Below is a small trained network, with its code and all its weights. Each question gives an input and a class and asks what happens when units are switched off, that is, made to give their printed mean instead of their output.

import numpy as np


def w(rows, s, z=0):
    codes = np.array(rows[::2]) - 128.0
    scale = np.full(codes.shape[1], s)
    scale[-1] = z or s
    return codes * scale


def norm(h):
    return h / np.sqrt((h * h).mean(-1, keepdims=True) + 1e-5)


def f(y):
    return np.maximum(y, 0)


def log_softmax(a):
    a = a - a.max(-1, keepdims=True)
    return a - np.log(np.exp(a).sum(-1, keepdims=True))


def net(x, mask):
    res = np.array(x, float).reshape(1, 2) / 4 @ E
    u = 0
    for l in range(4):
        y = f(norm(res) @ A[l][:, :-1].T + A[l][:, -1])
        res = res + np.where(mask[u : u + 6], y, B[l][:, -1]) @ B[l][:, :-1]
        u += 6
    return log_softmax(norm(res)[-1] @ U[:, :-1].T + U[:, -1])


A, B = {}, {}
E = w([
[68,210,58,246,100,38,254],'x0',
[17,212,181,53,213,167,155],'x1',
],0.009)
A[0] = w([
[158,39,132,127,139,161,49,234],'L0N0',
[132,146,152,104,30,126,144,24],'L0N1',
[106,130,82,252,140,64,207,209],'L0N2',
[136,127,113,130,143,114,121,99],'L0N3',
[78,66,102,171,158,132,94,77],'L0N4',
[69,214,218,52,173,141,162,2],'L0N5',
],0.0041,0.0035)
B[0] = w([
[97,254,102,73,64,83,204,237],'L0N0',
[138,132,133,187,151,177,120,128],'L0N1',
[133,177,125,10,90,152,112,255],'L0N2',
[126,135,105,99,155,137,122,128],'L0N3',
[72,100,33,129,203,113,76,128],'L0N4',
[50,218,24,35,63,126,117,176],'L0N5',
],0.0085,0.0057)
A[1] = w([
[115,127,142,169,139,129,115,74],'L1N0',
[240,15,54,224,64,106,83,4],'L1N1',
[151,155,54,75,48,120,122,175],'L1N2',
[117,110,119,143,139,127,124,84],'L1N3',
[106,136,37,250,94,69,187,48],'L1N4',
[196,42,132,61,126,175,16,46],'L1N5',
],0.018,0.0021)
B[1] = w([
[133,140,139,120,128,133,115,128],'L1N0',
[66,75,3,140,121,144,47,184],'L1N1',
[142,100,165,158,158,122,116,253],'L1N2',
[131,137,125,137,136,122,131,128],'L1N3',
[152,170,155,100,93,119,163,185],'L1N4',
[156,173,138,119,92,118,191,178],'L1N5',
],0.029,0.025)
A[2] = w([
[135,192,101,93,50,118,158,7],'L2N0',
[5,197,98,29,185,179,150,4],'L2N1',
[167,131,90,59,97,147,153,43],'L2N2',
[43,175,86,46,163,185,144,87],'L2N3',
[143,96,101,142,154,167,184,45],'L2N4',
[187,177,130,81,60,114,193,99],'L2N5',
],0.023,0.0012)
B[2] = w([
[125,143,202,86,192,162,119,210],'L2N0',
[113,45,15,173,69,96,2,223],'L2N1',
[77,155,137,170,165,116,165,167],'L2N2',
[140,68,65,171,128,125,103,192],'L2N3',
[79,140,131,72,118,85,83,131],'L2N4',
[151,186,170,109,108,129,213,252],'L2N5',
],0.02,0.018)
A[3] = w([
[161,147,150,60,148,201,220,72],'L3N0',
[71,97,105,38,187,196,192,75],'L3N1',
[98,79,100,15,182,127,208,64],'L3N2',
[100,100,108,72,145,201,150,6],'L3N3',
[113,122,106,57,190,206,233,79],'L3N4',
[96,106,60,57,170,254,216,92],'L3N5',
],0.026,0.0025)
B[3] = w([
[131,184,95,136,34,39,140,254],'L3N0',
[195,86,122,63,114,112,113,152],'L3N1',
[103,137,79,134,140,64,195,158],'L3N2',
[151,111,122,168,168,100,125,131],'L3N3',
[131,187,142,110,82,167,53,204],'L3N4',
[164,157,255,110,107,84,113,154],'L3N5',
],0.016,0.017)
U = w([
[101,71,1,163,101,111,37,178],'0',
[152,251,158,98,66,86,195,172],'1',
[152,73,227,172,249,133,114,126],'2',
[113,123,72,71,223,228,206,3],'3',
[91,121,91,95,195,230,209,14],'4',
],0.012,0.0065)

Each question gives the input, the list of numbers given to net, and the class t.
The units are the neurons (one row each of A and B). Each row of codes is followed by its name. A weight is (code - 128) times the scale printed after its matrix; where a second scale follows, it is the last column's (A, B and U).
mask holds one flag per neuron, layer by layer. A switched-off neuron (its flag False) gives its mean, the last column of its row in B, instead of its output. The means were averaged over made-up inputs and are rounded, as every weight is.
A unit's drop is (log p(t) with every unit on - log p(t) with that unit switched off) / (log p(t) with every unit on - log p(t) with every unit switched off).
unit that matters most: the unit with the biggest drop
k most important neurons: the k neurons with the biggest drops, biggest first
k most important neurons of layer l: the k neurons of layer l with the biggest drops, biggest first
drop of u: that unit's drop, to one decimal
input [-3,-1], class 2: unit that matters most	L0N0
input [-8,8], class 0: 4 most important neurons	[L2N1, L1N4, L1N2, L0N5]
input [-7,8], class 0: 3 most important neurons	[L2N1, L1N4, L1N2]
input [-8,-7], class 1: 3 most important neurons	[L1N5, L2N1, L0N0]
input [-2,-3], class 2: 2 most important neurons	[L0N0, L2N1]
input [1,3], class 2: 3 most important neurons of layer 2	[L2N5, L2N1, L2N0]
input [-6,7], class 0: 2 most important neurons	[L2N1, L1N2]
input [-3,4], class 0: 2 most important neurons	[L1N2, L1N5]
input [-6,6], class 0: 2 most important neurons	[L1N4, L2N1]
input [1,-3], class 2: 2 most important neurons	[L0N2, L2N1]
input [-4,5], class 0: 2 most important neurons	[L1N2, L1N4]
input [-4,-3], class 1: 2 most important neurons	[L1N5, L1N1]
input [-2,-1], class 2: 2 most important neurons	[L0N0, L2N5]
input [3,-3], class 2: 2 most important neurons of layer 0	[L0N2, L0N0]
input [2,-3], class 2: 4 most important neurons	[L0N2, L2N1, L1N2, L3N0]
input [6,8], class 0: 2 most important neurons	[L2N1, L1N5]
input [2,2], class 2: 2 most important neurons of layer 1	[L1N5, L1N4]
input [-3,0], class 2: 3 most important neurons of layer 1	[L1N4, L1N5, L1N1]
input [2,5], class 0: drop of L1N2	2.5
input [0,-2], class 2: drop of L1N1	0.1
input [-7,-6], class 1: drop of L1N5	4.8
